Here is a tiny trained network, its code and every weight. The questions are about switching its units off for an input and a class, where a switched-off unit gives its printed mean instead of its output.

import numpy as np


def w(rows, s, z=0):
    codes = np.array(rows[::2]) - 128.0
    scale = np.full(codes.shape[1], s)
    scale[-1] = z or s
    return codes * scale


def f(y):
    return y / 2 * (1 + np.tanh(0.7978845608 * (y + 0.044715 * y**3)))


def log_softmax(a):
    a = a - a.max(-1, keepdims=True)
    return a - np.log(np.exp(a).sum(-1, keepdims=True))


def net(x, mask):
    res = np.array(x, float).reshape(1, 6) / 4 @ E
    y = f(res @ A[0][:, :-1].T + A[0][:, -1])
    res = res + np.where(mask, y, B[0][:, -1]) @ B[0][:, :-1]
    return log_softmax(res[-1] @ U[:, :-1].T + U[:, -1])


A, B = {}, {}
E = w([
[224,100,7,165],'x0',
[184,186,167,142],'x1',
[179,188,2,56],'x2',
[164,85,214,232],'x3',
[174,51,190,109],'x4',
[158,159,83,168],'x5',
],0.0065)
A[0] = w([
[124,148,137,154,64],'N1',
[118,159,140,235,57],'N2',
[140,115,138,101,177],'N3',
[177,126,149,98,165],'N4',
[103,93,124,114,177],'N5',
[196,109,106,155,100],'N6',
[93,106,94,153,185],'N7',
[159,155,118,152,140],'N8',
[132,86,134,68,99],'N9',
[210,129,137,48,150],'N10',
[2,94,131,80,230],'N11',
[92,141,51,69,127],'N12',
[169,118,94,139,134],'N13',
[152,148,185,102,21],'N14',
[131,168,170,141,3],'N15',
[82,174,67,137,245],'N16',
[186,83,191,140,95],'N17',
[94,85,110,196,177],'N18',
[165,127,147,96,179],'N19',
[188,159,124,85,147],'N20',
[171,136,111,144,133],'N21',
[149,191,180,114,59],'N22',
[127,119,147,111,84],'N23',
[93,147,177,203,57],'N24',
[155,95,78,102,239],'N25',
[108,93,68,116,246],'N26',
[45,98,57,82,165],'N27',
[209,149,131,138,132],'N28',
[63,103,177,115,88],'N29',
[78,139,153,107,173],'N30',
[67,220,129,88,179],'N31',
],0.013,0.0022)
B[0] = w([
[133,120,111,158,128],'N1',
[92,80,124,225,188],'N2',
[110,138,132,105,142],'N3',
[100,116,184,97,148],'N4',
[88,141,145,118,153],'N5',
[58,76,136,118,183],'N6',
[100,120,164,94,158],'N7',
[97,94,92,134,149],'N8',
[85,157,127,123,155],'N9',
[165,110,226,128,182],'N10',
[49,207,40,126,254],'N11',
[213,218,84,62,248],'N12',
[94,95,111,107,171],'N13',
[158,123,140,117,146],'N14',
[192,113,119,154,141],'N15',
[146,152,43,76,224],'N16',
[125,177,250,95,209],'N17',
[22,127,201,157,185],'N18',
[100,123,163,101,145],'N19',
[131,117,154,118,169],'N20',
[93,90,107,117,156],'N21',
[187,75,146,130,152],'N22',
[133,145,123,128,130],'N23',
[157,160,159,203,196],'N24',
[124,125,143,54,205],'N25',
[141,126,155,38,205],'N26',
[113,196,121,49,245],'N27',
[61,71,149,99,171],'N28',
[91,191,73,148,198],'N29',
[140,156,43,139,180],'N30',
[249,104,13,203,235],'N31',
],0.015,0.0071)
U = w([
[40,41,83,98,88],'0',
[170,140,97,211,91],'1',
[180,3,182,77,107],'2',
[107,130,199,236,154],'3',
[124,223,200,134,65],'4',
[78,135,169,58,255],'5',
[182,178,122,34,97],'6',
[51,173,95,150,151],'7',
],0.007,0.0052)

Each question gives the input, the list of numbers given to net, and the class t.
The units are the neurons (one row each of A and B). Each row of codes is followed by its name. A weight is (code - 128) times the scale printed after its matrix; where a second scale follows, it is the last column's (A, B and U).
mask holds one flag per neuron, in row order. A switched-off neuron (its flag False) gives its mean, the last column of its row in B, instead of its output. The means were averaged over made-up inputs and are rounded, as every weight is.
A unit's drop is (log p(t) with every unit on - log p(t) with that unit switched off) / (log p(t) with every unit on - log p(t) with every unit switched off).
The circuit of an input: a set's keep is (log p(t) with only the set's units on - log p(t) with every unit switched off) / (log p(t) with every unit on - log p(t) with every unit switched off). Starting from the 12 units with the biggest drops (on a tie, the unit counted first), units are removed one at a time, each time the one whose removal leaves the highest keep (on an exact tie, the one counted first), for as long as the keep stays at least 0.8.
circuit, biggest first: the units of the circuit, biggest drop first
unit that matters most: the unit with the biggest drop
k most important neurons: the k neurons with the biggest drops, biggest first
drop of u: that unit's drop, to one decimal
input [4,-4,-2,5,5,-7], class 4: circuit, biggest first -> [N17]
input [-4,1,-5,-1,1,-2], class 7: circuit, biggest first -> [N11 N29]
input [-1,4,6,-3,5,8], class 2: circuit, biggest first -> [N11 N10 N27 N28]
input [-8,-3,-5,5,4,-8], class 4: 2 most important neurons -> [N17 N24]
input [-6,-2,-6,2,1,-1], class 7: 3 most important neurons -> [N11 N29 N30]
input [-3,2,0,7,7,-5], class 4: 2 most important neurons -> [N17 N31]
input [3,-2,5,2,5,8], class 2: 2 most important neurons -> [N11 N10]
input [-4,3,0,5,-6,7], class 3: 2 most important neurons -> [N12 N2]
input [-2,-4,5,1,6,5], class 2: 3 most important neurons -> [N11 N29 N27]
input [-2,-2,5,3,7,2], class 2: 2 most important neurons -> [N11 N27]
input [-3,-1,1,1,6,8], class 2: 3 most important neurons -> [N11 N27 N29]
input [8,-3,0,1,5,-7], class 5: 2 most important neurons -> [N31 N9]
input [2,2,8,3,0,5], class 2: 2 most important neurons -> [N11 N10]
input [-7,-5,-8,6,7,6], class 3: unit that matters most -> N2
input [7,5,-1,-6,4,0], class 5: 2 most important neurons -> [N31 N22]
input [-2,-4,-4,-7,8,0], class 7: 2 most important neurons -> [N11 N29]
input [-4,2,-7,-7,-5,3], class 1: drop of N31 -> 0.6
input [8,7,-2,-2,-1,7], class 0: drop of N23 -> 0.0
input [3,-8,5,8,8,3], class 2: drop of N16 -> 0.1
input [7,-2,-3,3,5,7], class 0: unit that matters most -> N6
